Each row is followed by its class.
|  .12 | -.07 | -.11 |  .18 |  .13 | -.01 | -.09 | -.07 | -.13 | -.07 |  .00 | -.07 |  .17 | -.19 |  .13 |  .17 |  .11 |  .08 | -.16 | -.36 |
N
|  .02 |  .04 | -.08 |  .13 |  .01 |  .22 |  .14 | -.06 | -.16 |  .12 |  .04 | -.09 |  .10 | -.13 |  .15 |  .15 |  .04 |  .16 | -.01 | -.13 |
N
|  .07 | -.10 |  .00 |  .00 |  .02 | -.17 |  .02 | -.21 |  .02 | -.11 |  .22 | -.09 |  .03 |  .08 | -.06 | -.01 |  .08 |  .08 | -.03 | -.10 |
R
|  .06 | -.24 | -.03 |  .17 |  .28 | -.06 | -.11 | -.02 | -.09 | -.21 |  .03 | -.07 | -.11 | -.03 | -.03 |  .00 |  .19 |  .21 | -.20 | -.23 |
R
| -.06 | -.18 | -.11 |  .15 |  .27 | -.06 |  .00 |  .02 | -.09 | -.11 |  .12 | -.15 | -.03 |  .18 | -.08 |  .00 |  .11 | -.05 | -.12 | -.04 |
R
|  .06 | -.09 | -.14 | -.02 |  .29 |  .02 | -.04 | -.01 | -.04 | -.18 |  .02 | -.22 | -.10 | -.09 |  .10 | -.08 | -.08 |  .30 | -.29 | -.08 |
R
|  .04 |  .00 |  .19 |  .08 |  .24 |  .01 | -.05 | -.03 | -.24 | -.09 | -.09 | -.02 |  .13 | -.15 |  .11 |  .64 |  .06 |  .25 | -.27 | -.22 |
N
|  .13 |  .06 | -.07 |  .05 |  .02 | -.12 | -.12 | -.04 | -.09 | -.07 |  .12 | -.05 |  .15 | -.11 | -.22 |  .02 |  .08 |  .24 | -.18 | -.21 |
R
|  .07 | -.09 |  .02 |  .10 |  .21 |  .07 | -.12 | -.14 | -.21 | -.14 |  .30 | -.09 |  .14 | -.04 | -.18 |  .01 |  .14 |  .15 | -.34 | -.36 |
R
|  .20 | -.09 | -.06 |  .21 | -.04 |  .08 | -.11 | -.05 | -.06 | -.11 |  .08 | -.05 |  .03 |  .03 | -.12 |  .04 |  .07 |  .20 | -.17 | -.23 |
R
| -.16 |  .00 | -.11 |  .16 |  .14 |  .06 |  .15 | -.15 | -.21 |  .09 | -.05 | -.07 |  .02 |  .00 |  .14 |  .18 |  .07 |  .09 | -.01 | -.07 |
N
| -.07 | -.03 | -.12 |  .17 |  .19 |  .02 | -.03 | -.05 | -.23 |  .02 | -.15 | -.16 |  .04 | -.26 |  .12 |  .19 |  .02 |  .29 | -.29 |  .09 |
N
|  .05 | -.11 | -.10 |  .09 |  .19 |  .04 | -.14 |  .00 | -.08 | -.08 |  .12 | -.14 |  .07 | -.06 | -.08 | -.01 |  .07 |  .28 | -.11 | -.23 |
R
|  .12 | -.03 | -.01 |  .11 | -.02 |  .01 | -.08 | -.04 | -.11 | -.07 |  .05 | -.08 |  .12 | -.03 | -.16 |  .00 |  .08 |  .15 | -.03 | -.18 |
R
| -.07 |  .08 | -.06 | -.01 |  .05 | -.11 | -.09 | -.06 | -.21 |  .01 | -.03 | -.17 |  .19 | -.23 | -.14 |  .07 |  .02 |  .18 | -.25 |  .11 |
R
|  .16 |  .11 | -.05 |  .05 | -.05 | -.01 |  .01 | -.02 | -.23 | -.12 | -.41 | -.08 |  .00 | -.23 |  .15 |  .16 | -.01 |  .10 | -.11 |  .01 |
M
|  .14 | -.19 | -.07 |  .23 |  .02 | -.06 |  .00 | -.07 | -.06 | -.18 |  .11 | -.08 |  .02 | -.06 | -.06 |  .05 |  .15 |  .23 | -.17 | -.24 |
R
|  .05 |  .08 |  .01 |  .17 |  .04 |  .02 |  .02 | -.04 | -.11 | -.05 | -.30 |  .01 | -.02 | -.11 |  .11 |  .10 |  .02 |  .22 | -.04 |  .23 |
M
|  .13 | -.01 | -.08 |  .20 |  .10 |  .05 |  .05 |  .09 | -.16 | -.17 | -.09 | -.08 |  .03 | -.13 |  .15 |  .07 |  .07 |  .27 | -.23 | -.14 |
N
|  .15 | -.14 | -.14 | -.12 | -.01 | -.02 |  .04 |  .02 | -.08 | -.21 |  .16 | -.15 |  .14 |  .05 | -.02 |  .15 |  .18 |  .03 |  .06 | -.51 |
R
| -.12 | -.03 |  .02 |  .02 |  .05 | -.19 |  .01 | -.05 | -.10 | -.10 | -.08 | -.11 |  .11 | -.08 | -.12 |  .06 |  .12 |  .15 | -.16 | -.03 |
R
|  .11 | -.14 | -.15 |  .04 |  .22 | -.05 | -.03 |  .06 | -.14 | -.24 |  .17 | -.17 |  .09 | -.22 | -.08 |  .09 |  .14 |  .32 | -.18 | -.36 |
R
| -.05 | -.01 | -.04 |  .27 |  .29 |  .15 | -.01 | -.13 | -.31 |  .05 | -.10 | -.05 |  .06 | -.18 |  .03 |  .14 | -.03 |  .23 | -.16 |  .03 |
N
|  .08 | -.14 | -.02 | -.02 |  .14 | -.11 | -.06 | -.08 | -.09 | -.12 |  .16 | -.32 |  .07 | -.13 | -.16 |  .06 |  .10 |  .22 | -.25 | -.29 |
R
